Here is a tiny trained network, its code and every weight. The questions are about switching its units off for an input and a class, where a switched-off unit gives its printed mean instead of its output.

import numpy as np


def w(rows, s, z=0):
    codes = np.array(rows[::2]) - 128.0
    scale = np.full(codes.shape[1], s)
    scale[-1] = z or s
    return codes * scale


def norm(h):
    return h / np.sqrt((h * h).mean(-1, keepdims=True) + 1e-5)


def f(y):
    return np.maximum(y, 0)


def log_softmax(a):
    a = a - a.max(-1, keepdims=True)
    return a - np.log(np.exp(a).sum(-1, keepdims=True))


def net(x, mask):
    res = np.array(x, float).reshape(1, 6) / 4 @ E
    u = 0
    for l in range(2):
        y = f(norm(res) @ A[l][:, :-1].T + A[l][:, -1])
        res = res + np.where(mask[u : u + 13], y, B[l][:, -1]) @ B[l][:, :-1]
        u += 13
    return log_softmax(norm(res)[-1] @ U[:, :-1].T + U[:, -1])


A, B = {}, {}
E = w([
[57,123,149,131,66,88],'x0',
[76,112,64,74,136,200],'x1',
[176,146,51,87,131,2],'x2',
[245,141,188,160,61,85],'x3',
[115,165,246,86,189,131],'x4',
[168,134,115,54,84,216],'x5',
],0.0067)
A[0] = w([
[107,93,123,177,91,100,126],'L0N1',
[180,74,88,58,161,125,250],'L0N2',
[100,150,119,70,126,103,159],'L0N3',
[153,171,143,110,154,202,36],'L0N4',
[22,116,148,127,86,168,100],'L0N5',
[150,109,190,111,195,124,151],'L0N6',
[119,84,61,198,160,227,193],'L0N7',
[174,175,160,226,157,74,63],'L0N8',
[255,109,134,176,225,56,139],'L0N9',
[189,125,82,93,189,117,154],'L0N10',
[160,135,187,168,173,208,118],'L0N11',
[136,73,156,114,150,219,163],'L0N12',
[102,110,146,157,123,114,73],'L0N13',
],0.0087,0.0022)
B[0] = w([
[119,128,70,183,109,128,170],'L0N1',
[132,235,201,169,83,131,216],'L0N2',
[141,165,168,152,154,67,175],'L0N3',
[52,75,62,135,101,93,180],'L0N4',
[253,96,151,71,139,165,210],'L0N5',
[86,131,91,115,120,195,199],'L0N6',
[127,118,69,68,13,60,224],'L0N7',
[126,43,98,74,151,146,211],'L0N8',
[185,71,158,33,194,197,253],'L0N9',
[185,209,163,78,127,177,197],'L0N10',
[168,57,144,109,181,78,214],'L0N11',
[149,66,201,57,149,7,216],'L0N12',
[102,180,100,139,102,109,149],'L0N13',
],0.0067,0.0059)
A[1] = w([
[166,160,103,186,172,41,82],'L1N1',
[135,52,121,215,133,124,192],'L1N2',
[164,103,154,75,80,70,254],'L1N3',
[102,51,162,94,136,219,175],'L1N4',
[153,63,167,90,139,127,171],'L1N5',
[157,99,99,57,173,153,185],'L1N6',
[91,197,194,142,181,148,174],'L1N7',
[150,155,157,108,191,175,168],'L1N8',
[78,187,130,164,84,115,137],'L1N9',
[77,177,119,109,209,101,238],'L1N10',
[137,98,110,44,132,112,89],'L1N11',
[191,151,71,149,125,128,201],'L1N12',
[122,129,98,249,136,127,161],'L1N13',
],0.012,0.0016)
B[1] = w([
[147,87,194,206,128,143,151],'L1N1',
[100,110,116,82,109,146,154],'L1N2',
[57,105,146,108,197,116,252],'L1N3',
[142,39,183,232,228,69,211],'L1N4',
[80,42,119,218,186,111,236],'L1N5',
[184,142,202,200,139,110,231],'L1N6',
[155,203,143,89,72,169,160],'L1N7',
[45,120,26,148,48,151,186],'L1N8',
[86,40,163,142,169,124,142],'L1N9',
[253,119,186,76,164,123,169],'L1N10',
[123,105,154,187,118,99,228],'L1N11',
[105,160,79,54,157,140,167],'L1N12',
[62,168,80,20,63,152,137],'L1N13',
],0.0074,0.011)
U = w([
[171,21,166,166,177,81,180],'0',
[102,158,131,216,114,177,3],'1',
[198,250,148,96,131,120,150],'2',
[87,115,69,104,54,86,120],'3',
],0.016,0.0069)

Each question gives the input, the list of numbers given to net, and the class t.
The units are the neurons (one row each of A and B). Each row of codes is followed by its name. A weight is (code - 128) times the scale printed after its matrix; where a second scale follows, it is the last column's (A, B and U).
mask holds one flag per neuron, layer by layer. A switched-off neuron (its flag False) gives its mean, the last column of its row in B, instead of its output. The means were averaged over made-up inputs and are rounded, as every weight is.
A unit's drop is (log p(t) with every unit on - log p(t) with that unit switched off) / (log p(t) with every unit on - log p(t) with every unit switched off).
The circuit of an input: a set's keep is (log p(t) with only the set's units on - log p(t) with every unit switched off) / (log p(t) with every unit on - log p(t) with every unit switched off). Starting from the 12 units with the biggest drops (on a tie, the unit counted first), units are removed one at a time, each time the one whose removal leaves the highest keep (on an exact tie, the one counted first), for as long as the keep stays at least 0.8.
units of the circuit, in order: the units of the circuit, biggest drop first
unit that matters most: the unit with the biggest drop
top k neurons: the k neurons with the biggest drops, biggest first
k most important neurons of layer l: the k neurons of layer l with the biggest drops, biggest first
drop when u is switched off: that unit's drop, to one decimal
input [-8,3,3,-5,5,5], class 2: unit that matters most -> L0N2
input [-8,-7,6,-1,3,7], class 2: top 2 neurons -> (L0N10, L0N2)
input [4,0,8,-7,-7,-3], class 3: units of the circuit, in order -> (L1N4, L1N5)
input [-4,-7,0,-5,-7,4], class 3: 2 most important neurons of layer 0 -> (L0N7, L0N5)
input [4,5,-2,4,0,-6], class 3: 3 most important neurons of layer 0 -> (L0N9, L0N1, L0N12)
input [-6,6,0,-1,-6,8], class 3: top 2 neurons -> (L0N7, L0N9)
input [-4,-4,5,-3,8,8], class 2: 3 most important neurons of layer 0 -> (L0N2, L0N10, L0N8)
input [-1,0,0,-6,-3,3], class 3: top 3 neurons -> (L0N7, L0N9, L1N4)
input [-6,-1,2,-7,-2,5], class 2: 2 most important neurons of layer 0 -> (L0N10, L0N2)
input [-2,7,0,-8,-8,-3], class 3: 2 most important neurons of layer 0 -> (L0N7, L0N9)
input [3,0,-5,7,-3,-4], class 3: drop when L0N12 is switched off -> 0.4
input [0,3,5,-2,5,-8], class 2: drop when L0N12 is switched off -> 0.4
input [3,-5,-5,1,-6,0], class 3: drop when L0N8 is switched off -> 0.0
